Below is a small trained network, with its code and all its weights. Each question gives an input and a class and asks what happens when units are switched off, that is, made to give their printed mean instead of their output.

import numpy as np


def w(rows, s, z=0):
    codes = np.array(rows[::2]) - 128.0
    scale = np.full(codes.shape[1], s)
    scale[-1] = z or s
    return codes * scale


def f(y):
    return np.maximum(y, 0)


def log_softmax(a):
    a = a - a.max(-1, keepdims=True)
    return a - np.log(np.exp(a).sum(-1, keepdims=True))


def net(x, mask):
    res = np.array(x, float).reshape(1, 7) / 4 @ E
    y = f(res @ A[0][:, :-1].T + A[0][:, -1])
    res = res + np.where(mask, y, B[0][:, -1]) @ B[0][:, :-1]
    return log_softmax(res[-1] @ U[:, :-1].T + U[:, -1])


A, B = {}, {}
E = w([
[150,163,114,124,186],'x0',
[116,102,225,106,95],'x1',
[145,141,91,129,125],'x2',
[132,9,178,68,117],'x3',
[84,86,118,143,91],'x4',
[70,169,111,125,162],'x5',
[255,152,74,39,184],'x6',
],0.0094)
A[0] = w([
[121,148,102,138,104,45],'neuron 1',
[51,125,159,121,155,139],'neuron 2',
[86,175,77,152,193,183],'neuron 3',
[109,43,83,132,155,158],'neuron 4',
[175,115,93,121,169,122],'neuron 5',
[71,115,86,69,184,151],'neuron 6',
[150,137,132,117,162,82],'neuron 7',
[102,147,79,141,132,134],'neuron 8',
[166,142,153,140,180,37],'neuron 9',
[172,114,101,25,130,121],'neuron 10',
[163,182,139,189,54,177],'neuron 11',
[255,183,104,61,140,163],'neuron 12',
[72,177,149,189,136,213],'neuron 13',
[151,121,133,117,154,88],'neuron 14',
[144,152,139,89,91,173],'neuron 15',
[45,106,110,78,138,186],'neuron 16',
[100,100,144,150,55,186],'neuron 17',
[122,57,132,148,144,133],'neuron 18',
[97,116,148,189,89,162],'neuron 19',
[209,141,152,148,147,239],'neuron 20',
[112,102,167,188,130,19],'neuron 21',
[34,127,172,90,65,252],'neuron 22',
[166,88,102,43,133,93],'neuron 23',
],0.011,0.0026)
B[0] = w([
[83,147,112,150,99,141],'neuron 1',
[183,141,178,29,163,195],'neuron 2',
[164,122,181,57,210,201],'neuron 3',
[181,166,134,73,25,180],'neuron 4',
[143,96,170,191,124,178],'neuron 5',
[167,169,215,113,108,167],'neuron 6',
[157,129,169,138,166,151],'neuron 7',
[58,194,179,123,70,166],'neuron 8',
[86,71,77,119,182,152],'neuron 9',
[158,84,137,151,159,201],'neuron 10',
[45,178,163,203,96,176],'neuron 11',
[110,58,117,207,154,246],'neuron 12',
[50,252,172,135,170,212],'neuron 13',
[133,46,157,151,116,148],'neuron 14',
[66,119,227,163,114,152],'neuron 15',
[230,183,175,91,152,187],'neuron 16',
[210,169,80,123,70,219],'neuron 17',
[197,107,58,94,62,183],'neuron 18',
[167,162,94,118,127,211],'neuron 19',
[65,72,142,250,125,186],'neuron 20',
[132,148,1,122,157,179],'neuron 21',
[199,248,163,132,128,255],'neuron 22',
[162,36,181,115,78,192],'neuron 23',
],0.0054,0.011)
U = w([
[111,37,175,131,195,100],'0',
[56,179,107,218,87,107],'1',
[176,88,52,112,3,57],'2',
[112,167,188,46,182,254],'3',
[112,141,159,186,170,133],'4',
[34,184,140,82,191,41],'5',
],0.0072,0.0025)

Each question gives the input, the list of numbers given to net, and the class t.
The units are the neurons (one row each of A and B). Each row of codes is followed by its name. A weight is (code - 128) times the scale printed after its matrix; where a second scale follows, it is the last column's (A, B and U).
mask holds one flag per neuron, in row order. A switched-off neuron (its flag False) gives its mean, the last column of its row in B, instead of its output. The means were averaged over made-up inputs and are rounded, as every weight is.
A unit's drop is (log p(t) with every unit on - log p(t) with that unit switched off) / (log p(t) with every unit on - log p(t) with every unit switched off).
The circuit of an input: a set's keep is (log p(t) with only the set's units on - log p(t) with every unit switched off) / (log p(t) with every unit on - log p(t) with every unit switched off). Starting from the 12 units with the biggest drops (on a tie, the unit counted first), units are removed one at a time, each time the one whose removal leaves the highest keep (on an exact tie, the one counted first), for as long as the keep stays at least 0.8.
units of the circuit, in order: the units of the circuit, biggest drop first
unit that matters most: the unit with the biggest drop
top k neurons: the k neurons with the biggest drops, biggest first
drop when u is switched off: that unit's drop, to one decimal
input [-6,8,1,-3,0,5,-8], class 3: units of the circuit, in order -> neuron 2
input [-1,4,-7,-4,-4,-4,0], class 1: units of the circuit, in order -> neuron 3; neuron 2; neuron 11
input [2,5,1,-8,5,-1,-8], class 5: units of the circuit, in order -> neuron 13; neuron 2
input [-5,3,-8,-5,-2,7,-4], class 3: units of the circuit, in order -> neuron 2; neuron 12
input [2,4,8,8,8,7,-2], class 2: units of the circuit, in order -> neuron 18; neuron 4
input [0,8,7,4,4,3,-8], class 2: top 2 neurons -> neuron 17; neuron 18
input [-4,-4,-5,-2,5,7,-8], class 3: top 2 neurons -> neuron 2; neuron 16
input [1,0,5,-8,-6,4,-2], class 5: top 2 neurons -> neuron 3; neuron 13
input [1,-5,1,-6,-3,3,-6], class 5: top 2 neurons -> neuron 3; neuron 13
input [-4,-2,3,0,3,-6,-8], class 2: top 4 neurons -> neuron 17; neuron 18; neuron 19; neuron 20
input [1,1,-3,1,-8,4,1], class 0: top 2 neurons -> neuron 22; neuron 13
input [1,5,8,-5,-1,5,-7], class 5: drop when neuron 13 is switched off -> 0.3
input [7,7,2,4,4,-3,-5], class 2: drop when neuron 3 is switched off -> 0.2
input [7,-4,-1,-6,-5,2,-6], class 5: unit that matters most -> neuron 3
input [6,8,-3,2,0,8,-8], class 3: drop when neuron 2 is switched off -> 0.3
input [5,4,3,5,1,-2,-7], class 2: drop when neuron 3 is switched off -> 0.2
